Here is a tiny trained network, its code and every weight. The questions are about switching its units off for an input and a target symbol, where a switched-off unit gives its printed mean instead of its output.

import numpy as np


def w(rows, s, z=0):
    codes = np.array(rows[::2]) - 128.0
    scale = np.full(codes.shape[1], s)
    scale[-1] = z or s
    return codes * scale


def norm(h):
    return h / np.sqrt((h * h).mean(-1, keepdims=True) + 1e-5)


def f(y):
    return np.maximum(y, 0)


def softmax(a):
    e = np.exp(a - a.max(-1, keepdims=True))
    return e / e.sum(-1, keepdims=True)


def log_softmax(a):
    a = a - a.max(-1, keepdims=True)
    return a - np.log(np.exp(a).sum(-1, keepdims=True))


def net(x, mask):
    ids = ['ΓΠΣβεφ'.index(c) for c in x.split()]
    T = len(ids)
    res = E[ids] + P[:T]
    r = norm(res)
    for j in range(2):
        rows = slice(3 * j, 3 * j + 3)
        q, k, v = (r @ M[0][rows].T for M in (Q, K, V))
        z = softmax(np.where(np.tri(T) > 0, q @ k.T / 3**0.5, -1e9)) @ v
        o = O[0][rows]
        res = res + np.where(mask[j], z, o[:, -1]) @ o[:, :-1]
    y = f(norm(res) @ A[0][:, :-1].T + A[0][:, -1])
    res = res + np.where(mask[2:10], y, B[0][:, -1]) @ B[0][:, :-1]
    return log_softmax(norm(res)[-1] @ U[:, :-1].T + U[:, -1])


Q, K, V, O, A, B = {}, {}, {}, {}, {}, {}
E = w([
[66,126,249,138,46],'Γ',
[180,54,189,99,116],'Π',
[162,166,201,252,118],'Σ',
[151,138,59,192,77],'β',
[118,177,116,64,95],'ε',
[181,201,222,89,183],'φ',
],0.0029)
P = w([
[50,97,79,123,182],'0',
[137,144,148,124,62],'1',
[156,150,151,124,45],'2',
[174,159,163,130,28],'3',
[190,154,163,130,16],'4',
[199,164,171,125,4],'5',
],0.0023)
Q[0] = w([
[30,112,84,91,175],'H1',
[71,179,83,93,83],'H1',
[243,135,170,173,77],'H1',
[33,40,28,127,254],'H2',
[194,229,193,126,26],'H2',
[202,163,171,136,10],'H2',
],0.004)
K[0] = w([
[143,168,170,149,56],'H1',
[165,107,147,74,110],'H1',
[115,97,78,112,205],'H1',
[240,174,158,121,25],'H2',
[11,60,106,126,254],'H2',
[86,99,107,133,184],'H2',
],0.006)
V[0] = w([
[140,191,168,113,5],'H1',
[91,149,158,154,93],'H1',
[143,151,199,157,4],'H1',
[150,105,228,135,208],'H2',
[53,91,172,25,120],'H2',
[132,4,117,159,83],'H2',
],0.0032)
O[0] = w([
[55,107,70,120,244,206],'H1',
[52,143,119,108,144,166],'H1',
[50,84,93,121,184,221],'H1',
[109,40,148,198,152,163],'H2',
[181,101,100,118,253,254],'H2',
[135,65,87,50,83,166],'H2',
],0.0037,0.0022)
A[0] = w([
[95,98,128,80,106,67],'N1',
[114,142,91,58,136,46],'N2',
[150,80,113,178,158,2],'N3',
[168,191,149,129,149,127],'N4',
[61,119,161,139,91,130],'N5',
[136,140,3,198,92,85],'N6',
[86,89,128,170,215,190],'N7',
[133,166,120,94,73,122],'N8',
],0.0046,0.0015)
B[0] = w([
[118,62,52,135,133,170],'N1',
[208,126,111,212,174,167],'N2',
[153,151,29,71,67,157],'N3',
[69,88,134,85,174,192],'N4',
[89,77,120,125,239,196],'N5',
[92,176,252,5,86,193],'N6',
[180,184,28,190,68,251],'N7',
[116,125,51,164,177,180],'N8',
],0.0031,0.0023)
U = w([
[119,140,10,124,188,107],'Γ',
[208,17,144,93,104,255],'Π',
[8,77,167,153,138,97],'Σ',
[105,194,114,74,21,109],'β',
[165,200,196,81,215,62],'ε',
[165,166,154,254,110,112],'φ',
],0.0098,0.00062)

Each question gives the input, a string of symbols that net reads in full, and the target symbol t.
The units are the heads (3 rows each of Q, K, V and O) and the neurons (one row each of A and B). Each row of codes is followed by its name. A weight is (code - 128) times the scale printed after its matrix; where a second scale follows, it is the last column's (O, A, B and U).
mask holds one flag per unit, heads first, then neurons. A switched-off unit (its flag False) gives its mean, the last column of its rows in O or B, instead of its output. The means were averaged over made-up inputs and are rounded, as every weight is.
A unit's drop is (log p(t) with every unit on - log p(t) with that unit switched off) / (log p(t) with every unit on - log p(t) with every unit switched off).
The circuit of an input: a set's keep is (log p(t) with only the set's units on - log p(t) with every unit switched off) / (log p(t) with every unit on - log p(t) with every unit switched off). Starting from all 10 units, units are removed one at a time, each time the one whose removal leaves the highest keep (on an exact tie, the one counted first), for as long as the keep stays at least 0.8.
units of the circuit, in order: the units of the circuit, biggest drop first
top k neurons: the k neurons with the biggest drops, biggest first
heads that matter: for each layer, one digit per head in row order, 1 if its drop is at least 0.15 and else 0, layers parted by /
drop of u: that unit's drop, to one decimal
input ε ε Π Σ, target ε: units of the circuit, in order : [H2; N4]
input Σ Π ε Π β Γ, target Σ: units of the circuit, in order : [H1]
input Σ β ε, target Σ: units of the circuit, in order : [H2; H1]
input Σ Π φ, target Σ: heads that matter : 01
input β Γ φ Σ, target β: heads that matter : 01
input Γ φ Π Π, target Γ: units of the circuit, in order : [H1; N7]
input Γ ε β φ, target Γ: heads that matter : 10
input Σ Σ β, target β: top 2 neurons : [N6; N4]
input Σ φ φ β Σ, target Σ: units of the circuit, in order : [H2; H1; N5]
input Σ Σ ε ε Π, target Σ: units of the circuit, in order : [H2; H1]
input Γ β β, target β: top 3 neurons : [N6; N5; N8]
input Γ Σ φ, target Γ: drop of H1 : 0.7
input Π ε Γ, target Π: drop of N3 : 0.0
input φ β β, target φ: drop of H2 : 2.7
input φ Σ Π Γ, target φ: units of the circuit, in order : [H2]
